Below are the code and all the weights of a small trained network. Each question names an input and a class and asks about switching units off, where a switched-off unit gives its printed mean instead of its output.

import numpy as np


def w(rows, s, z=0):
    codes = np.array(rows[::2]) - 128.0
    scale = np.full(codes.shape[1], s)
    scale[-1] = z or s
    return codes * scale


def norm(h):
    return h / np.sqrt((h * h).mean(-1, keepdims=True) + 1e-5)


def f(y):
    return np.maximum(y, 0)


def log_softmax(a):
    a = a - a.max(-1, keepdims=True)
    return a - np.log(np.exp(a).sum(-1, keepdims=True))


def net(x, mask):
    res = np.array(x, float).reshape(1, 4) / 4 @ E
    u = 0
    for l in range(3):
        y = f(norm(res) @ A[l][:, :-1].T + A[l][:, -1])
        res = res + np.where(mask[u : u + 8], y, B[l][:, -1]) @ B[l][:, :-1]
        u += 8
    return log_softmax(norm(res)[-1] @ U[:, :-1].T + U[:, -1])


A, B = {}, {}
E = w([
[253,126,61,161,167],'x0',
[118,109,94,164,80],'x1',
[150,178,145,118,91],'x2',
[104,174,159,226,170],'x3',
],0.0036)
A[0] = w([
[79,80,89,118,209,55],'L0N0',
[106,100,107,124,163,76],'L0N1',
[162,254,140,87,57,54],'L0N2',
[115,196,106,63,213,32],'L0N3',
[85,62,109,104,188,82],'L0N4',
[145,145,183,58,221,5],'L0N5',
[93,93,24,208,15,37],'L0N6',
[133,91,115,59,105,73],'L0N7',
],0.0069,0.0031)
B[0] = w([
[145,123,142,179,41,186],'L0N0',
[132,113,130,147,109,150],'L0N1',
[130,50,135,191,77,202],'L0N2',
[158,127,198,106,150,159],'L0N3',
[129,91,123,170,87,201],'L0N4',
[159,112,218,78,169,175],'L0N5',
[185,131,246,84,182,253],'L0N6',
[133,137,82,63,85,216],'L0N7',
],0.013,0.0028)
A[1] = w([
[235,165,79,185,160,84],'L1N0',
[178,56,117,216,103,13],'L1N1',
[109,210,158,255,199,116],'L1N2',
[229,131,107,148,145,8],'L1N3',
[165,153,62,150,169,39],'L1N4',
[120,153,114,118,128,30],'L1N5',
[116,177,102,176,155,69],'L1N6',
[30,180,159,132,96,61],'L1N7',
],0.0077,0.0013)
B[1] = w([
[14,91,162,55,136,227],'L1N0',
[138,135,168,213,15,246],'L1N1',
[255,123,15,125,161,253],'L1N2',
[32,101,146,117,134,218],'L1N3',
[49,117,121,142,161,158],'L1N4',
[129,111,115,115,95,128],'L1N5',
[149,175,111,188,169,151],'L1N6',
[32,98,140,133,195,181],'L1N7',
],0.009,0.004)
A[2] = w([
[144,115,106,75,85,119],'L2N0',
[125,168,180,134,162,45],'L2N1',
[149,173,92,148,157,83],'L2N2',
[129,137,124,128,125,84],'L2N3',
[170,130,36,77,116,158],'L2N4',
[152,158,160,125,157,10],'L2N5',
[9,156,119,123,159,154],'L2N6',
[142,126,197,114,176,60],'L2N7',
],0.012,0.0013)
B[2] = w([
[144,143,117,238,235,216],'L2N0',
[219,97,157,103,161,180],'L2N1',
[168,109,49,146,162,163],'L2N2',
[146,105,137,133,138,128],'L2N3',
[195,143,2,176,161,201],'L2N4',
[150,130,172,144,167,169],'L2N5',
[40,43,50,14,116,234],'L2N6',
[172,113,207,79,199,254],'L2N7',
],0.0096,0.0045)
U = w([
[189,107,211,69,216,192],'0',
[12,62,82,44,136,196],'1',
[184,128,1,186,184,191],'2',
[125,98,161,211,22,182],'3',
[135,152,140,130,109,77],'4',
[100,236,111,107,105,35],'5',
[105,201,114,102,102,2],'6',
[97,239,110,101,109,37],'7',
],0.0084,0.0041)

Each question gives the input, the list of numbers given to net, and the class t.
The units are the neurons (one row each of A and B). Each row of codes is followed by its name. A weight is (code - 128) times the scale printed after its matrix; where a second scale follows, it is the last column's (A, B and U).
mask holds one flag per neuron, layer by layer. A switched-off neuron (its flag False) gives its mean, the last column of its row in B, instead of its output. The means were averaged over made-up inputs and are rounded, as every weight is.
A unit's drop is (log p(t) with every unit on - log p(t) with that unit switched off) / (log p(t) with every unit on - log p(t) with every unit switched off).
The circuit of an input: a set's keep is (log p(t) with only the set's units on - log p(t) with every unit switched off) / (log p(t) with every unit on - log p(t) with every unit switched off). Starting from the 12 units with the biggest drops (on a tie, the unit counted first), units are removed one at a time, each time the one whose removal leaves the highest keep (on an exact tie, the one counted first), for as long as the keep stays at least 0.8.
circuit, biggest first: the units of the circuit, biggest drop first
most important unit: the unit with the biggest drop
k most important neurons: the k neurons with the biggest drops, biggest first
k most important neurons of layer l: the k neurons of layer l with the biggest drops, biggest first
input [2,-1,-8,6], class 3: circuit, biggest first => (L1N1; L0N0)
input [7,-6,4,4], class 1: 4 most important neurons => (L1N0; L0N6; L1N3; L2N6)
input [2,-5,-3,-6], class 2: circuit, biggest first => (L0N6; L2N4)
input [5,7,-3,0], class 0: most important unit => L0N6
input [6,6,1,5], class 0: 3 most important neurons => (L0N6; L0N7; L1N2)
input [7,8,1,2], class 0: 2 most important neurons => (L0N6; L0N7)
input [7,-6,-8,-3], class 3: 2 most important neurons of layer 0 => (L0N0; L0N4)
input [-1,3,-4,-3], class 3: circuit, biggest first => (L0N0; L2N7)
input [-3,7,-6,-5], class 0: 2 most important neurons of layer 0 => (L0N6; L0N2)
input [-6,6,4,-6], class 0: circuit, biggest first => (L0N6; L2N6)
input [-6,7,8,-7], class 3: circuit, biggest first => (L2N7; L2N6)
input [-1,-7,-8,6], class 3: circuit, biggest first => (L0N0; L1N1)
input [7,3,0,-7], class 1: 2 most important neurons of layer 1 => (L1N2; L1N3)
input [8,7,5,1], class 1: most important unit => L1N0
input [-5,-3,-1,1], class 1: circuit, biggest first => (L0N6; L2N6)
input [-7,-2,0,-8], class 2: circuit, biggest first => (L0N7; L1N0; L2N0)
input [7,-6,-5,-6], class 1: 4 most important neurons => (L1N2; L1N3; L0N6; L1N0)
input [2,-3,-7,-7], class 2: 3 most important neurons => (L0N7; L0N2; L2N0)
input [-2,-4,4,5], class 2: 3 most important neurons => (L1N2; L0N6; L0N7)
input [-4,-1,-5,6], class 2: most important neuron of layer 2 => (L2N2)
input [-6,3,-2,-7], class 2: 2 most important neurons => (L0N7; L1N0)
input [2,6,7,-4], class 3: 2 most important neurons of layer 0 => (L0N2; L0N5)
input [0,-6,-8,8], class 2: 3 most important neurons of layer 0 => (L0N2; L0N6; L0N7)
input [-5,-6,-8,2], class 3: 3 most important neurons => (L0N0; L0N4; L0N6)
input [0,-6,4,7], class 2: 3 most important neurons => (L1N2; L0N6; L2N4)
input [-4,2,4,6], class 2: 2 most important neurons => (L1N2; L0N7)
